W =
[[140 128 141 129]
 [127 123 131 133]
 [144 119 153 135]
 [140 117 147 138]
 [144 122 149 131]
 [147 124 153 128]
 [133 113 141 136]
 [128 128 127 128]
 [130 118 137 135]
 [140 126 147 131]
 [115 142 106 137]
 [133 113 141 136]
 [122 129 118 127]
 [131 119 136 134]]
Rows and columns are counted from 1.
(1, 1) => 140
(6, 2) => 124
(14, 3) => 136
(11, 1) => 115
(11, 3) => 106
(7, 4) => 136
(8, 3) => 127
(12, 2) => 113
(9, 1) => 130
(3, 1) => 144
(12, 4) => 136
(9, 3) => 137
(4, 1) => 140
(14, 2) => 119
(13, 4) => 127
(4, 3) => 147
(1, 4) => 129
(10, 2) => 126
(5, 2) => 122
(2, 3) => 131

X =
[[129 131 138 128 129 132 132 135 129 119 122]
 [121 128 112 140 133 127 154 124 128 120 129]
 [133 118 158 125 128 122 119 113 131 121 132]
 [125 130 117 125 131 135 154 105 137 119 128]
 [137 142 117 133 127 130 113 120 116 130 130]
 [125 129 108 125 136 135 138 125 144 138 130]
 [123 132 126 124 134 129 115 123 137 124 129]
 [155 124 125 127 119 132 153 136 127 125 125]]
Rows and columns are counted from 1.
row 1 col 1 = 129
row 5 col 8 = 120
row 1 col 4 = 128
row 4 col 8 = 105
row 2 col 7 = 154
row 7 col 4 = 124
row 6 col 8 = 125
row 7 col 11 = 129
row 2 col 6 = 127
row 3 col 5 = 128
row 5 col 10 = 130
row 5 col 5 = 127
row 6 col 11 = 130
row 5 col 2 = 142
row 8 col 4 = 127
row 8 col 8 = 136
row 2 col 8 = 124
row 7 col 2 = 132
row 1 col 3 = 138
row 5 col 7 = 113
row 3 col 9 = 131
row 3 col 1 = 133
row 3 col 8 = 113
row 7 col 8 = 123
row 3 col 11 = 132
row 1 col 8 = 135
row 6 col 3 = 108
row 1 col 10 = 119
row 2 col 3 = 112
row 2 col 4 = 140
row 4 col 9 = 137
row 7 col 9 = 137

m =
array([[128, 132, 124, 126, 118, 119, 120, 135, 126, 132],
       [128, 142, 130, 125, 119, 119, 128, 128, 128, 134],
       [128, 115, 130, 126, 114, 119, 128, 128, 131, 130],
       [128, 127, 130, 126, 124, 125, 128, 128, 128, 130],
       [124, 154, 137, 117, 109, 117, 122, 128, 145, 127],
       [130, 134, 137, 126, 125, 123, 128, 128, 125, 130],
       [120, 119, 130, 126, 123, 118, 114, 128, 122, 130],
       [141, 114, 140, 133, 117, 119, 128, 128, 139, 130],
       [122, 126, 124, 115, 119, 110, 109, 128, 138, 130],
       [128, 127, 130, 126, 124, 122, 128, 128, 128, 130],
       [128, 127, 130, 126, 119, 135, 128, 126, 125, 130],
       [131, 139, 144, 126, 131, 119, 138, 128, 125, 130]])
Indices start at 1.
(1, 1) = 128
(3, 7) = 128
(3, 8) = 128
(7, 6) = 118
(11, 1) = 128
(1, 8) = 135
(12, 7) = 138
(8, 8) = 128
(2, 9) = 128
(10, 3) = 130
(9, 1) = 122
(7, 7) = 114
(11, 10) = 130
(5, 4) = 117
(7, 10) = 130
(1, 5) = 118
(9, 9) = 138
(11, 4) = 126
(3, 4) = 126
(12, 1) = 131
(8, 9) = 139
(11, 2) = 127
(9, 5) = 119
(7, 8) = 128
(8, 7) = 128
(4, 8) = 128
(6, 4) = 126
(1, 9) = 126
(10, 4) = 126
(2, 5) = 119
(5, 1) = 124
(11, 3) = 130
(3, 9) = 131
(10, 7) = 128

A =
[[131 137 147 130 136 119 152 126 117]
 [144 139 136 132 141 115 144 128 120]
 [127 135 148 130 134 122 151 126 117]
 [144 140 138 132 142 114 146 128 119]
 [128 136 148 130 134 121 151 126 117]
 [130 136 147 130 135 120 151 126 117]
 [144 140 138 132 141 114 146 128 120]]
Indices start at 1.
(1, 1) -> 131
(7, 9) -> 120
(3, 8) -> 126
(7, 1) -> 144
(1, 9) -> 117
(1, 6) -> 119
(5, 4) -> 130
(6, 2) -> 136
(5, 6) -> 121
(1, 2) -> 137
(1, 4) -> 130
(3, 5) -> 134
(5, 1) -> 128
(4, 3) -> 138
(7, 4) -> 132
(7, 8) -> 128
(5, 7) -> 151
(3, 1) -> 127
(6, 8) -> 126
(5, 9) -> 117
(6, 4) -> 130
(3, 7) -> 151
(7, 7) -> 146

M =
[[128 131 122 133 124 132 125 130 132 127 133 126 129]
 [127 129 127 127 128 125 123 125 129 127 101 123 129]]
Indices start at 1.
(1, 1) -> 128
(2, 13) -> 129
(1, 6) -> 132
(2, 2) -> 129
(1, 3) -> 122
(2, 8) -> 125
(1, 11) -> 133
(2, 6) -> 125

a =
[[134 132 142 135 133]
 [146 141 154 136 143]]
Indices start at 1.
(1, 1): 134
(2, 4): 136
(1, 3): 142
(1, 2): 132

grid =
107	142	108	125	118	127	143	122	109	130	136
134	133	135	139	128	118	120	143	137	125	112
103	145	108	125	127	125	140	133	111	117	130
138	122	141	147	132	114	121	143	145	131	114
134	119	129	119	104	111	115	140	112	112	155
Rows and columns are counted from 1.
(1, 1)	107
(4, 1)	138
(4, 11)	114
(4, 8)	143
(4, 2)	122
(3, 4)	125
(2, 11)	112
(4, 4)	147
(3, 1)	103
(3, 7)	140
(2, 7)	120
(2, 4)	139
(5, 11)	155
(5, 6)	111
(3, 10)	117

data =
[[120 138 133 126 138 149]
 [121 136 134 127 137 151]
 [147 119 127 148 131 120]
 [143 117 129 148 128 120]
 [124 137 132 126 136 147]]
Rows and columns are counted from 1.
(1, 1) -> 120
(4, 5) -> 128
(3, 6) -> 120
(4, 2) -> 117
(2, 4) -> 127
(5, 4) -> 126
(5, 6) -> 147
(2, 2) -> 136
(4, 3) -> 129
(3, 1) -> 147
(4, 4) -> 148

arr =
[[127 131 126 125 131 120 125 134 128 139]
 [126 138 128 128 132 123 129 124 125 120]
 [125 114 130 121 127 122 126 130 122 139]
 [131 114 125 138 120 124 146 132 149 116]]
Indices start at 1.
row 1 col 1 -> 127
row 4 col 8 -> 132
row 2 col 3 -> 128
row 4 col 10 -> 116
row 2 col 2 -> 138
row 1 col 5 -> 131
row 3 col 2 -> 114
row 3 col 1 -> 125
row 2 col 7 -> 129
row 4 col 5 -> 120
row 1 col 8 -> 134
row 1 col 2 -> 131
row 3 col 10 -> 139
row 2 col 1 -> 126

B =
array([[121, 124, 117, 135, 109, 136, 147, 123],
       [118, 125, 119, 130, 115, 134, 143, 122],
       [116, 130, 122, 121, 120, 131, 137, 120],
       [120, 121, 115, 137, 110, 137, 148, 123],
       [116, 129, 121, 122, 120, 131, 137, 120],
       [119, 131, 122, 125, 115, 133, 138, 120],
       [123, 144, 129, 118, 111, 132, 132, 120],
       [125, 139, 125, 128, 104, 135, 140, 122]])
Rows and columns are counted from 1.
(1, 1): 121
(8, 2): 139
(5, 3): 121
(6, 4): 125
(2, 6): 134
(3, 7): 137
(4, 3): 115
(1, 8): 123
(1, 7): 147
(4, 8): 123
(4, 7): 148
(3, 3): 122
(3, 6): 131
(1, 2): 124
(5, 1): 116
(2, 1): 118
(2, 8): 122
(5, 8): 120
(2, 3): 119
(7, 7): 132
(8, 5): 104
(5, 7): 137
(3, 4): 121
(7, 3): 129
(7, 6): 132
(2, 7): 143
(7, 1): 123

x = [[128, 129, 132, 138, 104, 149, 116, 122, 148, 110, 132], [127, 111, 151, 111, 129, 129, 128, 130, 142, 106, 142], [105, 153, 114, 126, 130, 128, 128, 144, 108, 135, 134], [132, 140, 105, 147, 119, 119, 149, 110, 130, 128, 128], [107, 153, 114, 126, 130, 129, 128, 142, 108, 137, 134], [133, 128, 128, 137, 130, 108, 153, 106, 135, 138, 112], [144, 129, 116, 133, 128, 127, 140, 123, 116, 151, 101], [116, 122, 147, 110, 132, 127, 128, 132, 137, 104, 149]]
Indices start at 1.
row 1 col 1 -> 128
row 6 col 1 -> 133
row 7 col 9 -> 116
row 1 col 5 -> 104
row 6 col 9 -> 135
row 2 col 8 -> 130
row 6 col 8 -> 106
row 7 col 3 -> 116
row 6 col 11 -> 112
row 1 col 2 -> 129
row 3 col 6 -> 128
row 4 col 3 -> 105
row 7 col 5 -> 128
row 7 col 4 -> 133
row 7 col 7 -> 140
row 2 col 10 -> 106
row 2 col 5 -> 129
row 6 col 5 -> 130
row 2 col 1 -> 127
row 2 col 2 -> 111
row 8 col 4 -> 110
row 1 col 8 -> 122
row 3 col 9 -> 108
row 4 col 8 -> 110
row 5 col 9 -> 108
row 6 col 6 -> 108
row 7 col 6 -> 127
row 1 col 7 -> 116
row 8 col 1 -> 116
row 8 col 10 -> 104
row 8 col 3 -> 147
row 7 col 10 -> 151
row 3 col 11 -> 134
